Below are the code and all the weights of a small trained network. Each question names an input and a class and asks about switching units off, where a switched-off unit gives its printed mean instead of its output.

import numpy as np


def w(rows, s, z=0):
    codes = np.array(rows[::2]) - 128.0
    scale = np.full(codes.shape[1], s)
    scale[-1] = z or s
    return codes * scale


def f(y):
    return y / 2 * (1 + np.tanh(0.7978845608 * (y + 0.044715 * y**3)))


def log_softmax(a):
    a = a - a.max(-1, keepdims=True)
    return a - np.log(np.exp(a).sum(-1, keepdims=True))


def net(x, mask):
    res = np.array(x, float).reshape(1, 6) / 4 @ E
    y = f(res @ A[0][:, :-1].T + A[0][:, -1])
    res = res + np.where(mask, y, B[0][:, -1]) @ B[0][:, :-1]
    return log_softmax(res[-1] @ U[:, :-1].T + U[:, -1])


A, B = {}, {}
E = w([
[96,202,96,65,15,110,140],'x0',
[183,113,100,175,47,254,210],'x1',
[62,36,123,32,115,216,11],'x2',
[26,121,8,63,124,51,154],'x3',
[37,211,147,90,57,200,78],'x4',
[159,203,115,117,178,97,220],'x5',
],0.0078)
A[0] = w([
[139,163,129,134,76,127,184,112],'N0',
[158,90,109,105,183,99,105,70],'N1',
[145,140,118,126,89,151,143,177],'N2',
[74,162,134,108,115,51,142,185],'N3',
[111,122,136,98,120,170,155,115],'N4',
[183,141,149,142,143,150,126,209],'N5',
[99,112,149,130,73,148,70,138],'N6',
[176,147,115,173,112,99,153,147],'N7',
[101,134,156,154,187,130,132,187],'N8',
[143,138,74,121,7,137,174,200],'N9',
[193,163,194,213,147,145,160,255],'N10',
[85,140,151,115,72,157,131,160],'N11',
[138,98,160,112,65,145,103,114],'N12',
[113,174,116,162,126,131,88,183],'N13',
[168,85,147,122,154,172,156,177],'N14',
[86,155,133,102,51,129,94,201],'N15',
[118,84,120,102,114,148,118,100],'N16',
[46,100,130,99,140,121,91,219],'N17',
],0.017,0.005)
B[0] = w([
[114,78,101,152,126,135,169,181],'N0',
[108,91,104,143,107,95,140,167],'N1',
[115,104,154,183,97,128,105,165],'N2',
[141,173,135,73,161,77,138,186],'N3',
[149,157,161,142,139,151,127,151],'N4',
[136,135,155,144,83,197,149,183],'N5',
[99,149,106,177,83,189,134,177],'N6',
[134,116,151,187,144,89,149,190],'N7',
[179,113,120,140,125,111,187,165],'N8',
[51,62,77,153,8,136,125,222],'N9',
[143,55,216,142,153,165,160,252],'N10',
[101,99,181,213,120,176,136,177],'N11',
[129,189,98,144,60,176,83,164],'N12',
[129,95,149,118,150,137,171,150],'N13',
[140,101,142,126,154,205,130,187],'N14',
[70,129,150,112,153,203,172,192],'N15',
[146,149,106,92,161,191,117,157],'N16',
[124,110,98,84,163,140,173,184],'N17',
],0.013,0.022)
U = w([
[160,180,177,148,109,153,60,3],'0',
[117,107,113,168,109,37,120,46],'1',
[69,177,102,55,133,58,113,52],'2',
[119,185,79,124,113,167,17,9],'3',
[144,253,146,93,171,80,109,94],'4',
[164,117,154,115,188,117,153,193],'5',
[48,129,134,138,101,164,131,254],'6',
],0.014,0.0027)

Each question gives the input, the list of numbers given to net, and the class t.
The units are the neurons (one row each of A and B). Each row of codes is followed by its name. A weight is (code - 128) times the scale printed after its matrix; where a second scale follows, it is the last column's (A, B and U).
mask holds one flag per neuron, in row order. A switched-off neuron (its flag False) gives its mean, the last column of its row in B, instead of its output. The means were averaged over made-up inputs and are rounded, as every weight is.
A unit's drop is (log p(t) with every unit on - log p(t) with that unit switched off) / (log p(t) with every unit on - log p(t) with every unit switched off).
The circuit of an input: a set's keep is (log p(t) with only the set's units on - log p(t) with every unit switched off) / (log p(t) with every unit on - log p(t) with every unit switched off). Starting from the 12 units with the biggest drops (on a tie, the unit counted first), units are removed one at a time, each time the one whose removal leaves the highest keep (on an exact tie, the one counted first), for as long as the keep stays at least 0.8.
circuit, biggest first: the units of the circuit, biggest drop first
most important unit: the unit with the biggest drop
top k neurons: the k neurons with the biggest drops, biggest first
drop of u: that unit's drop, to one decimal
input [-3,3,8,-6,-3,-7], class 3: most important unit => N12
input [-8,8,7,-8,6,-5], class 0: top 2 neurons => (N9, N12)
input [-5,0,0,7,-8,-1], class 1: top 2 neurons => (N10, N1)
input [3,-1,3,-8,0,1], class 0: circuit, biggest first => (N9, N17)
input [0,-8,2,-1,5,0], class 2: top 3 neurons => (N10, N3, N9)
input [3,-2,-6,6,-2,-1], class 2: circuit, biggest first => (N3, N10)
input [3,0,2,-3,-7,-2], class 0: circuit, biggest first => (N9, N17, N0)
input [0,4,8,0,-2,-7], class 3: top 3 neurons => (N12, N10, N16)
input [-5,3,-7,-2,8,2], class 5: top 2 neurons => (N10, N9)
input [-3,-1,6,-8,-3,-2], class 0: top 2 neurons => (N9, N15)
input [2,1,7,-3,-5,5], class 5: top 2 neurons => (N9, N6)
input [-3,-7,-1,7,-5,0], class 2: drop of N10 => 0.1
input [-3,-7,-2,-2,-5,-5], class 5: drop of N9 => 0.9
input [5,-7,-6,3,3,-3], class 2: drop of N3 => 0.1
input [8,-3,-8,7,-8,7], class 1: circuit, biggest first => (N7)
